Below is a small trained network, with its code and all its weights. Each question gives an input and a target symbol and asks what happens when units are switched off, that is, made to give their printed mean instead of their output.

import numpy as np


def w(rows, s, z=0):
    codes = np.array(rows[::2]) - 128.0
    scale = np.full(codes.shape[1], s)
    scale[-1] = z or s
    return codes * scale


def norm(h):
    return h / np.sqrt((h * h).mean(-1, keepdims=True) + 1e-5)


def f(y):
    return y / 2 * (1 + np.tanh(0.7978845608 * (y + 0.044715 * y**3)))


def softmax(a):
    e = np.exp(a - a.max(-1, keepdims=True))
    return e / e.sum(-1, keepdims=True)


def log_softmax(a):
    a = a - a.max(-1, keepdims=True)
    return a - np.log(np.exp(a).sum(-1, keepdims=True))


def net(x, mask):
    ids = ['αδεηθλμπστψω'.index(c) for c in x.split()]
    T = len(ids)
    res = E[ids] + P[:T]
    u = 0
    for l in range(3):
        r = norm(res)
        for j in range(2):
            rows = slice(2 * j, 2 * j + 2)
            q, k, v = (r @ M[l][rows].T for M in (Q, K, V))
            z = softmax(np.where(np.tri(T) > 0, q @ k.T / 2**0.5, -1e9)) @ v
            o = O[l][rows]
            res = res + np.where(mask[u + j], z, o[:, -1]) @ o[:, :-1]
        u += 2
        y = f(norm(res) @ A[l][:, :-1].T + A[l][:, -1])
        res = res + np.where(mask[u : u + 4], y, B[l][:, -1]) @ B[l][:, :-1]
        u += 4
    return log_softmax(norm(res)[-1] @ U[:, :-1].T + U[:, -1])


Q, K, V, O, A, B = {}, {}, {}, {}, {}, {}
E = w([
[123,179,117,113],'α',
[122,189,122,112],'δ',
[130,225,137,118],'ε',
[75,152,62,172],'η',
[145,145,90,189],'θ',
[139,149,169,162],'λ',
[65,1,229,129],'μ',
[189,144,129,93],'π',
[170,147,169,175],'σ',
[135,238,139,131],'τ',
[42,156,95,109],'ψ',
[137,222,141,150],'ω',
],0.0082)
P = w([
[145,253,227,110],'0',
[138,200,196,125],'1',
[133,173,188,129],'2',
[134,151,188,140],'3',
[129,129,179,144],'4',
[126,107,171,155],'5',
[122,86,169,142],'6',
[121,61,164,143],'7',
[125,59,170,143],'8',
],0.0033)
Q[0] = w([
[80,140,115,121],'L0H0',
[79,190,117,167],'L0H0',
[88,8,81,133],'L0H1',
[98,46,56,144],'L0H1',
],0.015)
K[0] = w([
[91,89,98,128],'L0H0',
[113,1,133,127],'L0H0',
[132,231,129,120],'L0H1',
[140,236,113,128],'L0H1',
],0.017)
V[0] = w([
[86,143,78,153],'L0H0',
[145,134,43,117],'L0H0',
[123,168,52,178],'L0H1',
[3,95,177,115],'L0H1',
],0.0059)
O[0] = w([
[120,213,79,168,104],'L0H0',
[151,219,146,209,4],'L0H0',
[118,138,4,226,68],'L0H1',
[31,96,176,168,104],'L0H1',
],0.004,0.0022)
A[0] = w([
[115,148,84,16,120],'L0N0',
[164,160,136,92,76],'L0N1',
[13,121,104,88,248],'L0N2',
[253,143,70,179,226],'L0N3',
],0.0046,0.0017)
B[0] = w([
[195,26,213,111,184],'L0N0',
[134,17,111,219,170],'L0N1',
[105,217,204,254,254],'L0N2',
[88,82,67,49,236],'L0N3',
],0.0041,0.0014)
Q[1] = w([
[29,123,2,127],'L1H0',
[80,102,208,229],'L1H0',
[110,28,97,85],'L1H1',
[137,147,172,119],'L1H1',
],0.0091)
K[1] = w([
[78,217,13,116],'L1H0',
[45,192,254,227],'L1H0',
[166,133,65,60],'L1H1',
[196,190,192,168],'L1H1',
],0.0077)
V[1] = w([
[196,40,130,136],'L1H0',
[229,157,254,212],'L1H0',
[137,109,180,195],'L1H1',
[232,121,108,127],'L1H1',
],0.0044)
O[1] = w([
[171,106,104,109,91],'L1H0',
[80,92,1,79,253],'L1H0',
[118,79,65,112,136],'L1H1',
[102,103,140,159,127],'L1H1',
],0.0067,0.0033)
A[1] = w([
[69,148,69,206,123],'L1N0',
[57,196,78,249,253],'L1N1',
[35,194,177,72,179],'L1N2',
[233,252,117,24,96],'L1N3',
],0.0034,0.00039)
B[1] = w([
[191,119,163,108,164],'L1N0',
[167,163,240,70,232],'L1N1',
[98,2,113,129,249],'L1N2',
[147,43,152,115,245],'L1N3',
],0.0056,0.0017)
Q[2] = w([
[97,2,116,145],'L2H0',
[58,131,9,73],'L2H0',
[56,152,243,50],'L2H1',
[99,109,120,180],'L2H1',
],0.0058)
K[2] = w([
[199,72,101,10],'L2H0',
[168,253,90,87],'L2H0',
[45,103,167,211],'L2H1',
[134,84,81,112],'L2H1',
],0.0052)
V[2] = w([
[11,72,221,158],'L2H0',
[33,113,2,207],'L2H0',
[123,35,154,110],'L2H1',
[46,119,122,114],'L2H1',
],0.0032)
O[2] = w([
[57,18,201,152,140],'L2H0',
[131,168,154,169,3],'L2H0',
[121,103,156,255,142],'L2H1',
[227,149,156,95,190],'L2H1',
],0.0035,0.0016)
A[2] = w([
[254,133,96,112,132],'L2N0',
[222,248,116,164,4],'L2N1',
[93,136,53,80,131],'L2N2',
[80,38,212,140,96],'L2N3',
],0.008,0.0017)
B[2] = w([
[202,173,227,5,227],'L2N0',
[174,66,69,243,189],'L2N1',
[99,64,109,248,203],'L2N2',
[186,5,255,188,253],'L2N3',
],0.0053,0.0033)
U = w([
[137,61,192,164,180],'α',
[117,91,170,130,90],'δ',
[67,153,140,56,181],'ε',
[122,184,109,227,212],'η',
[247,154,137,184,125],'θ',
[47,86,55,166,205],'λ',
[126,115,144,131,5],'μ',
[200,121,168,2,73],'π',
[135,87,46,79,192],'σ',
[122,177,115,104,70],'τ',
[33,207,206,135,187],'ψ',
[131,160,119,118,63],'ω',
],0.0095,0.0018)

Each question gives the input, a string of symbols that net reads in full, and the target symbol t.
The units are the heads (2 rows each of Q, K, V and O) and the neurons (one row each of A and B). Each row of codes is followed by its name. A weight is (code - 128) times the scale printed after its matrix; where a second scale follows, it is the last column's (O, A, B and U).
mask holds one flag per unit, layer by layer, with each layer's heads first. A switched-off unit (its flag False) gives its mean, the last column of its rows in O or B, instead of its output. The means were averaged over made-up inputs and are rounded, as every weight is.
A unit's drop is (log p(t) with every unit on - log p(t) with that unit switched off) / (log p(t) with every unit on - log p(t) with every unit switched off).
k most important neurons: the k neurons with the biggest drops, biggest first
k most important neurons of layer l: the k neurons of layer l with the biggest drops, biggest first
heads that matter: for each layer, one digit per head in row order, 1 if its drop is at least 0.15 and else 0, layers parted by /
input ε ψ ε π π σ ω δ, target σ: 4 most important neurons : (L1N1, L2N3, L2N2, L1N0)
input ε π η δ λ η ε σ δ, target σ: heads that matter : 01 / 00 / 00
input ε ε ε, target ε: 2 most important neurons : (L2N3, L2N1)
input σ λ ε α ω ε ε θ, target θ: heads that matter : 00 / 10 / 00
input η π σ ε θ ε ω, target θ: heads that matter : 01 / 10 / 00
input θ α ε τ σ, target σ: heads that matter : 00 / 10 / 00
input τ η ε α ψ τ ψ, target ψ: heads that matter : 10 / 10 / 00
input τ ε ε, target ε: heads that matter : 01 / 10 / 00
input λ μ ψ, target α: 2 most important neurons : (L2N3, L1N2)
input ε ω π π π σ α, target σ: most important neuron : (L1N1)
input η σ α, target σ: 2 most important neurons of layer 2 : (L2N2, L2N3)
input π ω ε ω, target π: heads that matter : 01 / 00 / 00
input ε ψ ε π ω η ε, target η: heads that matter : 11 / 00 / 00
input π ε ε σ τ α δ ω, target σ: most important neuron : (L2N3)
input σ π τ, target π: heads that matter : 01 / 10 / 00
input θ ψ ε ω λ α ω, target λ: heads that matter : 00 / 10 / 00
input λ ε τ τ σ ε τ, target σ: heads that matter : 01 / 10 / 00
input ψ λ λ π ψ λ δ, target λ: 2 most important neurons : (L2N2, L2N3)
input ψ ε τ, target ψ: 2 most important neurons of layer 1 : (L1N2, L1N1)
input η α δ ε δ, target η: 3 most important neurons : (L2N1, L2N0, L2N3)
input ψ ε π σ ε ε, target σ: 3 most important neurons : (L1N1, L2N2, L2N3)
input δ π ε ε π τ θ τ ε, target θ: most important neuron : (L2N1)
